[ 31 106  99 106] -> pofiz
[ 83 123 124 110] -> dobi
[106 168  85 168] -> Reg
[118 175 105 175] -> Veni
[124 127  82 127] -> suvip
[107 131  84 131] -> gopov
[140 119  86 119] -> vopa
[ 84 168 128  85] -> Mame
both pofiz Reg:  : [106]
both gopov Mame:  : [84]
both dobi suvip:  : [124]
find: [140 119  86 119] : vopa
both suvip dobi:  : [124]
find: [107 131  84 131] : gopov
both Mame gopov:  : [84]

[140 108  39 145 175 115 159] = temez
[109 100 107  83 164 140 154] = vef
[ 87 145  97 134  70  74 127] = Reg
[160 141 154 144  93 138 195] = dobi
[140 184 116 158  69 115 145] = gopov
[161 138 169 145 144 109 143] = suvip
both Reg temez:  : [145]
both suvip temez:  : [145]
both vef suvip:  : [109]
both suvip gopov:  : [145]

[159 162 132 116  53 144  93 140  93  84 162 124 136  89 148  30 155  75
 125 113 139 132] = vopa
[186 104 163  96  81 199  97 132 139 162 152 134 132 112  85 103 172  57
 142  89 120 132] = Mame
[181 123 158  99  67 181  90  90 144 137 157  97 144 128 108  68 178  49
 145  96 129 132] = gopov
find: [186 104 163  96  81 199  97 132 139 162 152 134 132 112  85 103 172  57
 142  89 120 132] : Mame
find: [159 162 132 116  53 144  93 140  93  84 162 124 136  89 148  30 155  75
 125 113 139 132] : vopa

[130 149 127 122  98 139 132 144  62 120  62 117] = vufu
[130 149 127 122 219 139 132 123  89 120  78 117] = Reg
[130 143 127 122 119 139 132 144  89 105  54 117] = Mame
[130 149 127 122 219 139 132 144 151 120  78 117] = dobi
[130 149 122 122  98 139 132 144  89 120  62 117] = vopa
find: [130 143 127 122 119 139 132 144  89 105  54 117] : Mame
find: [130 149 127 122 219 139 132 123  89 120  78 117] : Reg

[137 206  93 206 123 142 150 155] : gopov
[146 137 156 178 106 155 142 141] : vufu
[137 207  93 193 123 121 150 145] : Veni
both Veni vufu:  : [137]
find: [137 206  93 206 123 142 150 155] : gopov
both vufu Veni:  : [137]
find: [146 137 156 178 106 155 142 141] : vufu

[125 186  94 119 186  86 104]  pofiz
[ 92 173 102 174 124 111 148]  Veni
[166 111  91 114 119  94  96]  Mame
[ 92 173 150 174 118 144 148]  vufu
[139 202  69 213 217  61  74]  temez
[137  66 166  61  64 177 179]  vef
[165 144  68 150 155  64  73]  vopa
[109 141 133 139 135 129 146]  gopov
[107 112 169 119 116 147 177]  fisi
both Mame Veni:  : [111]
both fisi vef:  : [177]
find: [166 111  91 114 119  94  96] : Mame
find: [ 92 173 150 174 118 144 148] : vufu
both temez gopov:  : [139]
both vopa vef:  : [64]

[148 112 143 172 103]  vef
[115 136 143 135 134]  Veni
[ 99 151 165  43 172]  fisi
[135 112  84 111 133]  Reg
[ 96 150 132  67 164]  gopov
[144 121  54 201 111]  vopa
[ 92 149 166  44 161]  pofiz
[139 116 134 153 106]  dobi
both vef Reg:  : [112]
both vef Veni:  : [143]
both fisi vef:  : [172]

[136 161 107 134  70 157]  fisi
[146 161 107 135  92 157]  dobi
[136 145 145 107  92 141]  pofiz
[136 161 107 133 207 117]  Mame
[136 188 107  69 109 157]  Veni
[113 161 107 106 109 157]  temez
[136 188 103 135 207 157]  Reg
[136 144 107 146  67 157]  vef
[136 161 106 107  70 114]  suvip
find: [136 145 145 107  92 141] : pofiz
find: [113 161 107 106 109 157] : temez
find: [136 144 107 146  67 157] : vef
both temez Reg:  : [157]

[131 103 135  82 136  52 178  66 197 169 159 160 156 164  78 148 181 100
  74  63  96 146  70 104 131  55  63  54 137  63  79  52  73  61 146 123
 135  60 124 157 121 168 152  88 118  64 158  61 121 172 125 152  91  80
 176 189 195] = temez
[129 107 130  87 128  70 159  91 170 154 148 144 138 145  83 141 162 108
  94  84 109 144  69 113 129  66  84  69 139  84  91  70  84  67 144 127
 130  66 127 149 125 149 135  91 115  77 149  65 122 150 121 147 102 157
 158 166 169] = dobi
[130 131 122 118 116 133  91 188  70 102 113  99  93  92  92 108  86 143
 172 160 165 134  76 155 130 101 160 114 141 160 142 133 132 101 134 147
 102  88 143 118 149  92  94  91  97 131 106  82 140  85 126 124 146  88
  93  78  72] = gopov
[113 117 116 116 114 113 163  76 185 152 141 137 131 140 144 150 171 110
  91  99  87 133 104 103 113 129  99 132 126  99 107 113 110 118 133 114
 150 130 118 142 110 144 126 147 146 111 154 128 102 147 103 139 107 157
 159 178 181] = Mame
[159 133 160 113 166  77 122 156 104 132 141 152 162 154  40 106 110 138
 140 115 172 137  72 152 159  49 115  37 142 115 121  77 110  81 137 152
  90  54 147 134 156 150 166  44  79  98 112  59 169 151 175 131 134 136
 128 107 110] = vef
[120 133 117 147 113 178  96 161  86 101 106 100  98  95 173 122  97 136
 156 166 138 119 166 135 120 181 166 188 121 166 151 178 156 165 119 125
 133 176 124 110 126  94  99 167 145 164 114 173 124  90 118 115 143  92
  96  92  86] = vufu
[154 130 151 117 153 106  99 180  72 112 125 129 135 126  67 103  87 140
 159 138 179 133  88 156 154  77 138  73 140 138 132 106 122  97 133 150
  94  77 144 123 156 122 140  68  89 115 103  80 166 119 165 125 141 107
 104  80  78] = Reg
[112 111 113 106 109 107 161  78 182 151 140 132 123 133 138 152 170 107
  91  97  86 136 111 102 112 120  97 128 128  97 102 107 103 105 136 114
 150 118 117 143 110 138 117 142 144 104 155 115 100 139  98 142 104 153
 157 176 178] = vopa
[129 135 137 155 146 141 152  84 168 144 137 154 165 161 175 140 155 122
  98 112 103 116 201 109 129 173 112 157 111 112 129 141 141 178 116 111
 149 188 115 130 111 160 166 173 159 144 140 195 123 167 139 124 121 158
 151 161 167] = pofiz
find: [129 135 137 155 146 141 152  84 168 144 137 154 165 161 175 140 155 122
  98 112 103 116 201 109 129 173 112 157 111 112 129 141 141 178 116 111
 149 188 115 130 111 160 166 173 159 144 140 195 123 167 139 124 121 158
 151 161 167] : pofiz
find: [131 103 135  82 136  52 178  66 197 169 159 160 156 164  78 148 181 100
  74  63  96 146  70 104 131  55  63  54 137  63  79  52  73  61 146 123
 135  60 124 157 121 168 152  88 118  64 158  61 121 172 125 152  91  80
 176 189 195] : temez

[126 129 147 114 129] = Mame
[124 126  53 120 123] = suvip
[123 126 104 110 127] = vopa
[125 129 138 139 126] = fisi
[126 126 114 128 129] = vufu
[128 126 121 124 130] = gopov
[125 131 118 139 124] = dobi
both Mame vopa:  : [126]
find: [123 126 104 110 127] : vopa
both fisi gopov:  : [126]
both vufu suvip:  : [126]
both suvip dobi:  : [124]

[139 155 112 132  90 122 145 125 145 117 114 143 114 135 123 122 125 106
 137 147 120 119 164 128 131 137 119 133 106 143]  temez
[154 184  91 137  44 112 167 131 165 113  98 162  89 105 121 113 127  72
 146 176  99 104 196 129 135 157 137 146  82 164]  dobi
[152 178 106 136  52 113 164 134 162 117 101 159  90 137 124 114 129  74
 143 173  98 105  43 129 134 158 104 147 136 162]  Veni
[154 184  91 137  44 112 167 131 165 113  98 162  89 140 121 113 127  98
 146 155 125 119 200 128 132 132 117 128  90 150]  vef
find: [154 184  91 137  44 112 167 131 165 113  98 162  89 105 121 113 127  72
 146 176  99 104 196 129 135 157 137 146  82 164] : dobi
find: [152 178 106 136  52 113 164 134 162 117 101 159  90 137 124 114 129  74
 143 173  98 105  43 129 134 158 104 147 136 162] : Veni

[127 128 128 128 127 128 126 124 128 128 126 128 127 126 126 126 125 127
 128 127 126 121 128 127 128 128 128 128 128 128 127 128 126 128 127 128
 128 128 128 128 129 127 127 126 128 128 126 128 127 128 126]  Veni
[119 143 145 164 128 166 116 145 153 147 143 129 134 116 127 117 206 122
 169 147 151 113 154  90 128 119 111 160 145 106 124 109 120 147 164 115
 120 114 136 112 114 131 129 165 125 156 130 145 123 154 166]  Reg
[121 139 139 140 117 103 151  99 128 128 117 143 117 112 123 139 136 129
 150 130 121 133 139 118 125 134 116 137 135 131 136 125 122 128 127 126
 111 134 125 109 153 135 129 118 124 145 113 120 140 112 126]  pofiz
[131 117 126 126 115 140 125 129 143 125 135 132 139 135 137 132 117 129
 131 143 120 107 125 126 123 121 110 132 126 115 136 122 121 117 120 121
 104 121 137 104 114 128 123 124 119 123 124 134 120 130 116]  gopov
[140 121 123 143 128 138 119 141 133 125 119 131 123 132 104 105 109 120
 134 121 128 127 124 121 111 127 136 128 127 120 117 112 118 116 143 104
 135 149 119 135 104 142 126 115 118 144 170 139 127 142 129]  vopa
[121 130 125 128 148 121 125 129 127 138 112 116 165 156 132 107 120 119
 138 133 129 127 121 143 117 129 139 124 124 129 132 124 121 117 130 133
 122 139 129 140 126 142 126 127 114 134 131 137 126 111 131]  suvip
find: [140 121 123 143 128 138 119 141 133 125 119 131 123 132 104 105 109 120
 134 121 128 127 124 121 111 127 136 128 127 120 117 112 118 116 143 104
 135 149 119 135 104 142 126 115 118 144 170 139 127 142 129] : vopa
find: [131 117 126 126 115 140 125 129 143 125 135 132 139 135 137 132 117 129
 131 143 120 107 125 126 123 121 110 132 126 115 136 122 121 117 120 121
 104 121 137 104 114 128 123 124 119 123 124 134 120 130 116] : gopov

[124 124  68  65 131 131 132 146  66 123 106 131 146 140 187 130] : vopa
[124 124  68  65 130 131 134 131  66 123 106 131 146 140 187 147] : gopov
[224 214 123 123 131  55 110  50 124 222 124  50 131 139 131  40] : dobi
[101 103 135 135 148 151 136 150 135  98 130 124 128 120 123 152] : Reg
find: [101 103 135 135 148 151 136 150 135  98 130 124 128 120 123 152] : Reg
find: [224 214 123 123 131  55 110  50 124 222 124  50 131 139 131  40] : dobi

[169 208 118 160] : fisi
[145 146 145  94] : vufu
[ 70 169 145 146] : dobi
both fisi dobi:  : [169]
find: [145 146 145  94] : vufu

[124 109 169 126 124  62 126] = Veni
[128 126 122 170 125  57 121] = pofiz
[130 131  95 147  41  95  85] = Mame
[130 158 111 100 106  88 117] = gopov
[130 131  95 160 175 147 126] = fisi
[125 124 160 180 168 143  87] = vufu
[124 109 169 126 191 140 126] = vopa
both vopa fisi:  : [126]
both vopa vufu:  : [124]
both fisi Veni:  : [126]
both fisi pofiz:  : [126]
both vufu Veni:  : [124]

[156 139 113 125 180 119 127 123 130 173 131 139  96] -> vopa
[154 174  79  98  97 139 100 129 124 110 143 107 143] -> gopov
[169 155 127 148 122 133 139 131 149 122 139 138 131] -> Veni
[ 48  86 129 154 129 140 122 137 143 173 129 117 126] -> pofiz
[177 117  75 150 131 146 112 125 134 150 129 165 208] -> vufu
[140 180 190 135 122 166 124 132 140 103 133 128 148] -> temez
[ 89 141  83 140 145 112 144 120 125 144 121 117 165] -> suvip
[ 64 161 169 149 117 106 125 111 136  84 128 134 126] -> dobi
[152 118 116 147 140 141 103 125 145 105 130 130 158] -> Mame
[ 79 143  93 150 157 142 154 173 133 155 130 137 121] -> vef
[ 60 105 169 190 143 133 140 133 135 121 130 125 191] -> Reg
find: [ 48  86 129 154 129 140 122 137 143 173 129 117 126] : pofiz
both gopov vopa:  : [139]
both gopov temez:  : [124]
both vufu gopov:  : [129]

[119 114 129 107 139 148 150 162 152 170 133 125]  Veni
[113 106 129  91 144 159 163 181 165 192 135 125]  pofiz
[136 141 127 146 119 111 110  98 108  93 124 130]  dobi
[111 102 129  86 146 162 167 187 170 201 118 124]  vufu
[144 114 129 166 112 124  93 125  88 124 120 132]  vopa
[111 102 129  86 146 162 167 115 170 201 137 113]  Mame
[114 105 129  90 123 160 164 184 168 128 135 124]  Reg
both Mame vopa:  : [129]
both dobi Veni:  : [119]
both Mame Reg:  : [129]
find: [111 102 129  86 146 162 167 187 170 201 118 124] : vufu
both Reg dobi:  : [124]
both vopa Mame:  : [129]

[135 138 150 144 147] : vopa
[142 141 175  86  94] : dobi
[ 49 149 150 134  87] : gopov
[149 156 117 130 143] : Reg
[177 187 120 120 149] : fisi
[151 156 127 150 138] : vufu
[151 203 115 120 157] : Veni
[144 144 162  96 106] : suvip
[115 115  93 160 152] : pofiz
[151 156 112 137 145] : Mame
[ 94 115 143 127 116] : vef
[140 137 187  93  85] : temez
both Reg gopov:  : [149]
both Veni vef:  : [115]
both fisi Reg:  : [149]
both fisi gopov:  : [149]
both vufu Veni:  : [151]

[105 155 133 129 148  89 162 102 162  45 160 172  47 107 152 129 153 131
 127 134 132 143 118 111 180 146 162 122 107 189 143  88 166 142 153 105
 107 101  66 118 121 158 106 187 175 127 128 142 150 152 118  75] -> pofiz
[ 88 137 118 107 175 114 171 149 132 106 126 142 122 151  95 130 135 120
 136 121 126 149 129 113 123 125  98 135 122 175 102 128 121 124 141 133
 125 146 148 161 119 107 124 123 116 137 150 147 155 106 136 109] -> vopa
[137 112 129 137 101 129 143 137 130 131 111 137 139 107 115 114 114 139
 117 143 104 154 108 143 134 115 116 127 140 177 147 106  97 125 107 145
 116 114 137 138 130 128 122 119 134 133 152 111 139 129 147 143] -> vef
[135 143 115 111 138 130 158 122 139 123 146 145 124 107 144 118 114 129
 152 124 109 132 113 171 124 134 139 141 112 175 128 117 120 135 134 120
 130 154  93 132 135 149 123 138 131 127 120 119 135 118  97 144] -> dobi
[146 124 150 129 114 131 152 137 128 142 130 114 136 107 134  98 153 134
 102 116 115 138  92 133 120 123 125 105 145 174 170 147 150 133 121 152
 130 123 133 127 132  86 146 121 102 124 153 129 150 148 141 131] -> vufu
[138 109 133 125 111 130 136 131 145 129 135  94 141 107 142 102 127 126
 105 129 103 135 103 123 135 135 141 107 127 178 162 135 161 140 138 127
 134 142 145 112 116  86 126 124 102 116 147 151 163 140 148 130] -> suvip
[ 73 122  84  91 138 101 105 151 123  97 113 143  90 107 122 129 143 129
 126  84 120 158 115  89 122 142  95 106 102 174 132 135 141 126 129 120
 130 180 119 138 108 118 164 104 107 150 159 172 149 123 148 134] -> fisi
find: [146 124 150 129 114 131 152 137 128 142 130 114 136 107 134  98 153 134
 102 116 115 138  92 133 120 123 125 105 145 174 170 147 150 133 121 152
 130 123 133 127 132  86 146 121 102 124 153 129 150 148 141 131] : vufu
find: [138 109 133 125 111 130 136 131 145 129 135  94 141 107 142 102 127 126
 105 129 103 135 103 123 135 135 141 107 127 178 162 135 161 140 138 127
 134 142 145 112 116  86 126 124 102 116 147 151 163 140 148 130] : suvip
find: [137 112 129 137 101 129 143 137 130 131 111 137 139 107 115 114 114 139
 117 143 104 154 108 143 134 115 116 127 140 177 147 106  97 125 107 145
 116 114 137 138 130 128 122 119 134 133 152 111 139 129 147 143] : vef
find: [135 143 115 111 138 130 158 122 139 123 146 145 124 107 144 118 114 129
 152 124 109 132 113 171 124 134 139 141 112 175 128 117 120 135 134 120
 130 154  93 132 135 149 123 138 131 127 120 119 135 118  97 144] : dobi

[ 76 127 119 132  89 118  84  86 132 137 165 171 107 176 132  80 125 178
 131] = vef
[ 33 119 133 139  62 126  50 108 120 124 191 198 147 211 121  44 119 214
 138] = pofiz
[135 107 158 113 135 145 135 135  80  71 111 108 122 108  75 134 111 108
 142] = dobi
[ 55 120 215 138  78 130  67  72 119 121 173 179 138 184 119  62 214 183
 143] = vopa
[135 103 187 111 136 156 136 136  71  62 114 112 127 112  68 135 109 113
 143] = Veni
[133 148  68 132 131  99 132 132 173 183 120 123 118 121 178 133 139 122
 110] = fisi
[133 148  68 132 131  99 132 124 173 183 120 123 118 121 178 133 144 140
 110] = temez
[131 127 175 139 139 119 139 139 120 112 145 152 123 135 118 140 130 147
 152] = Reg
[135 107 158 113 135 145 135 135  80  71 111 108 122 108  75 134 111 108
 130] = gopov
both gopov vopa:  : [130]
both vef pofiz:  : [119]
both dobi pofiz:  : [108]
both pofiz vef:  : [119]
find: [ 55 120 215 138  78 130  67  72 119 121 173 179 138 184 119  62 214 183
 143] : vopa
both dobi fisi:  : [122]
both temez Veni:  : [68]

[112 179 112 111  34 107 139 142 144 158]  pofiz
[138 112 140 139 113 214 119 119 116 120]  Mame
[ 97 107  92  94 161 158 158 213 139 157]  vufu
[157 139 158 199 112 113 157  61 214  66]  vopa
both vufu Mame:  : [139]
find: [138 112 140 139 113 214 119 119 116 120] : Mame
find: [112 179 112 111  34 107 139 142 144 158] : pofiz
find: [ 97 107  92  94 161 158 158 213 139 157] : vufu
both Mame vufu:  : [139]

[143 166  44 144] = vopa
[143 166 144 118] = gopov
[ 45 143  44 127] = temez
both gopov temez:  : [143]
find: [143 166 144 118] : gopov
both temez gopov:  : [143]
find: [143 166  44 144] : vopa

[150 152 127 140 108 129 133 129 133 145 122] : Mame
[148 148 123 142 108 129 136 127 129 146 124] : gopov
[128 123 132 130 127 125 127 125 125 127 130] : vopa
[131 127 123 148 108 129 136 127 129 146 124] : Veni
[125 122 128 125 141 106 101 123 141 126 143] : Reg
[157 159 118 153  96 131 147 124 122 158 123] : dobi
[148 150 123 142 108 129 136 127 129 146 124] : vef
[123 119 146 132 137 113 110 121 131 123 142] : pofiz
[157 158 118 150 100 136 150 118 114 153 125] : suvip
[114 108 135 151 148 128 119  79  56 127 163] : vufu
[124 123 155 122 139 112  98 117 138 128 145] : temez
both vopa Mame:  : [127]
both vef Reg:  : [123]

[150 160 129 151 133]  suvip
[128 190 151 141 150]  temez
[151 178 204 138 135]  dobi
[150 152 159 138 135]  Mame
[145 184 140 142 129]  vufu
both vufu suvip:  : [129]
both suvip Mame:  : [150]
both suvip vufu:  : [129]
both dobi suvip:  : [151]
find: [151 178 204 138 135] : dobi
both suvip dobi:  : [151]

[130  95 140 154 132 110 145 143 104  66 108 100 177 191  78 174 159  97
 126 189 100 132  93]  fisi
[101  93 122 143 136  92 129  89  94  39 125 144 150 102 104 151 147 154
 141 174 191  87  86]  Reg
[ 91 124 157  82  71 150 162 149 182 124 107 118 126 130 161 123 163  79
  93 183 179 117  79]  suvip
[141  97  97 134 165 122 111 149 107  91  97 155  33 140 117  71 147 124
 108 121 123  98 126]  dobi
[131  49 108 120 112  99 152 143  75  91  88 160 132 107 147 151 123 121
 124 174 219 141 110]  Veni
[101 128 108  85 126  52  94 186 162  99 138 177 134 152 123 133 140 153
  79 118 151 177 133]  vufu
[ 83 177 114 142  67 172 106 117 151 118 168 166 124  89 168  55 120 111
  91 161 137 102 115]  pofiz
both pofiz fisi:  : [177]
find: [130  95 140 154 132 110 145 143 104  66 108 100 177 191  78 174 159  97
 126 189 100 132  93] : fisi
find: [ 91 124 157  82  71 150 162 149 182 124 107 118 126 130 161 123 163  79
  93 183 179 117  79] : suvip
find: [131  49 108 120 112  99 152 143  75  91  88 160 132 107 147 151 123 121
 124 174 219 141 110] : Veni

[ 56  59  56 126 101 109 207 143 143 200 142 109 112  66 144 148 153  53
 163  79 109 158]  vef
[ 56  59  56 126 101 109 207  64 143 200 142 109 112  66 144 148 153  53
 163  71  90 123]  Mame
[172 176  55 125  90 100  50 180 113 112 160  99  78 183 167 167 156 168
 163  87 144 109]  Reg
[172 176 171 125  90  56  50 180 168  50 160 110  78 183 167 167 156 175
 163  87 138 155]  fisi
[ 56  59  56 126 101 109 207  64 143 200 110 109 112  66 144 148 153  53
 163  79 109 158]  pofiz
find: [172 176  55 125  90 100  50 180 113 112 160  99  78 183 167 167 156 168
 163  87 144 109] : Reg
find: [ 56  59  56 126 101 109 207  64 143 200 142 109 112  66 144 148 153  53
 163  71  90 123] : Mame
find: [172 176 171 125  90  56  50 180 168  50 160 110  78 183 167 167 156 175
 163  87 138 155] : fisi

[109 147 118  84  57  72 108  92  91  76  76  96  64 104 161] -> vef
[ 99  90 107 113 120 121 111 118 110 121 121 102 115  98  82] -> vufu
[ 98  79 110 126 138 143 119 135 126 143 143 167 134  97  63] -> temez
[ 68 103 107 117  87  80 105 114  97  97  97  63 101  49  82] -> suvip
[ 85 128 127 135  92 148 123 125 109 109 109  77 116  62 105] -> Mame
[166 124 139 172 205 180 148 159 165 173 173 179 195 177 116] -> Reg
[177 161 166 133 148 151 145 131 144 141 141 177 140 190 181] -> gopov
both Mame gopov:  : [148]
both gopov Mame:  : [148]

